Below is a small trained network, with its code and all its weights. Each question gives an input and a class and asks what happens when units are switched off, that is, made to give their printed mean instead of their output.

import numpy as np


def w(rows, s, z=0):
    codes = np.array(rows[::2]) - 128.0
    scale = np.full(codes.shape[1], s)
    scale[-1] = z or s
    return codes * scale


def f(y):
    return np.maximum(y, 0)


def log_softmax(a):
    a = a - a.max(-1, keepdims=True)
    return a - np.log(np.exp(a).sum(-1, keepdims=True))


def net(x, mask):
    res = np.array(x, float).reshape(1, 3) / 4 @ E
    y = f(res @ A[0][:, :-1].T + A[0][:, -1])
    res = res + np.where(mask, y, B[0][:, -1]) @ B[0][:, :-1]
    return log_softmax(res[-1] @ U[:, :-1].T + U[:, -1])


A, B = {}, {}
E = w([
[211,67,204,200,255,143,141,167],'x0',
[49,208,147,163,181,188,93,238],'x1',
[72,126,52,200,192,242,243,62],'x2',
],0.0084)
A[0] = w([
[53,159,148,158,146,161,90,210,204],'n1',
[166,135,200,73,113,79,55,197,118],'n2',
[140,82,229,137,200,158,160,177,83],'n3',
[87,185,164,96,158,160,92,186,82],'n4',
[130,159,201,108,103,17,69,189,85],'n5',
[38,139,49,137,191,215,234,80,195],'n6',
[160,73,165,159,211,187,143,110,164],'n7',
[218,45,173,60,76,130,145,48,108],'n8',
[84,205,151,163,140,154,119,219,101],'n9',
[172,151,185,132,198,126,92,110,182],'n10',
[207,63,119,176,168,86,124,230,139],'n11',
[184,92,114,124,96,84,187,104,255],'n12',
[67,98,61,179,134,231,254,94,82],'n13',
[228,63,83,140,68,81,160,20,65],'n14',
[40,234,133,144,175,140,115,238,103],'n15',
[170,152,139,84,60,15,92,210,138],'n16',
[151,99,155,121,86,59,85,189,222],'n17',
[147,7,142,126,76,76,172,37,84],'n18',
[201,136,176,71,112,83,47,156,60],'n19',
[48,206,96,15,78,102,149,90,89],'n20',
[134,117,196,53,85,97,34,227,134],'n21',
[73,242,89,50,77,160,76,56,79],'n22',
[74,208,195,165,106,254,97,183,56],'n23',
[174,128,83,120,150,100,192,21,108],'n24',
[122,117,196,112,100,28,50,140,75],'n25',
[27,201,72,33,48,121,129,131,108],'n26',
[230,76,191,155,243,113,136,159,57],'n27',
[81,136,53,91,27,129,160,143,144],'n28',
],0.0069,0.0093)
B[0] = w([
[96,96,154,144,99,33,59,18,209],'n1',
[90,162,76,131,157,143,170,169,193],'n2',
[197,57,166,93,81,144,187,101,170],'n3',
[79,46,90,124,130,91,86,144,156],'n4',
[122,131,63,155,180,163,164,149,183],'n5',
[137,205,66,183,155,108,163,130,249],'n6',
[175,164,146,80,87,172,157,76,204],'n7',
[99,55,127,154,129,70,70,140,193],'n8',
[90,45,122,126,93,86,72,96,173],'n9',
[152,148,167,89,116,124,153,58,187],'n10',
[194,145,154,69,82,175,139,93,187],'n11',
[99,191,138,111,71,35,61,37,231],'n12',
[114,158,53,208,238,152,170,213,209],'n13',
[79,24,87,129,131,108,91,166,189],'n14',
[94,14,125,143,83,68,52,70,191],'n15',
[136,166,80,207,160,145,154,152,203],'n16',
[135,196,92,168,128,114,151,108,218],'n17',
[60,27,90,125,123,111,57,162,185],'n18',
[139,85,51,174,184,197,175,254,170],'n19',
[157,101,171,84,111,178,159,141,175],'n20',
[111,167,59,163,166,140,161,144,205],'n21',
[210,69,162,73,108,195,195,117,171],'n22',
[82,34,92,143,128,119,74,202,167],'n23',
[84,76,81,152,142,94,97,134,177],'n24',
[128,134,59,139,155,161,154,192,173],'n25',
[163,94,192,45,75,198,161,101,188],'n26',
[200,50,165,36,85,201,187,130,186],'n27',
[188,143,170,42,116,190,171,74,182],'n28',
],0.0072,0.013)
U = w([
[134,168,64,192,177,140,151,143,85],'0',
[109,47,112,143,112,73,16,112,93],'1',
[185,108,175,80,101,178,161,106,88],'2',
[132,252,147,145,94,40,69,67,250],'3',
[106,152,230,121,179,139,52,232,69],'4',
[99,152,242,135,173,138,65,239,64],'5',
],0.017,0.016)

Each question gives the input, the list of numbers given to net, and the class t.
The units are the neurons (one row each of A and B). Each row of codes is followed by its name. A weight is (code - 128) times the scale printed after its matrix; where a second scale follows, it is the last column's (A, B and U).
mask holds one flag per neuron, in row order. A switched-off neuron (its flag False) gives its mean, the last column of its row in B, instead of its output. The means were averaged over made-up inputs and are rounded, as every weight is.
A unit's drop is (log p(t) with every unit on - log p(t) with that unit switched off) / (log p(t) with every unit on - log p(t) with every unit switched off).
The circuit of an input: a set's keep is (log p(t) with only the set's units on - log p(t) with every unit switched off) / (log p(t) with every unit on - log p(t) with every unit switched off). Starting from the 12 units with the biggest drops (on a tie, the unit counted first), units are removed one at a time, each time the one whose removal leaves the highest keep (on an exact tie, the one counted first), for as long as the keep stays at least 0.8.
units of the circuit, in order: the units of the circuit, biggest drop first
unit that matters most: the unit with the biggest drop
k most important neurons: the k neurons with the biggest drops, biggest first
drop when u is switched off: that unit's drop, to one decimal
input [6,-5,0], class 2: units of the circuit, in order : [n27]
input [-5,-1,-5], class 0: 2 most important neurons : [n16 n21]
input [8,8,-1], class 1: 2 most important neurons : [n15 n1]
input [8,-3,-7], class 2: 2 most important neurons : [n27 n11]
input [-3,0,0], class 3: 3 most important neurons : [n27 n3 n19]
input [8,-7,2], class 2: 4 most important neurons : [n27 n7 n11 n1]
input [8,-5,6], class 2: 2 most important neurons : [n27 n7]
input [6,6,-1], class 1: 2 most important neurons : [n15 n1]
input [6,2,-6], class 0: 2 most important neurons : [n21 n2]
input [-2,-3,-2], class 3: 2 most important neurons : [n15 n23]
input [1,-3,3], class 3: 2 most important neurons : [n19 n12]
input [-8,-7,0], class 2: 3 most important neurons : [n28 n26 n22]
input [3,-1,3], class 3: drop when n19 is switched off : 0.2
input [-8,5,-5], class 2: unit that matters most : n26
input [3,1,-2], class 3: drop when n22 is switched off : 0.1
input [-2,-3,-4], class 0: drop when n1 is switched off : 0.1
input [8,5,-8], class 0: drop when n21 is switched off : 0.7
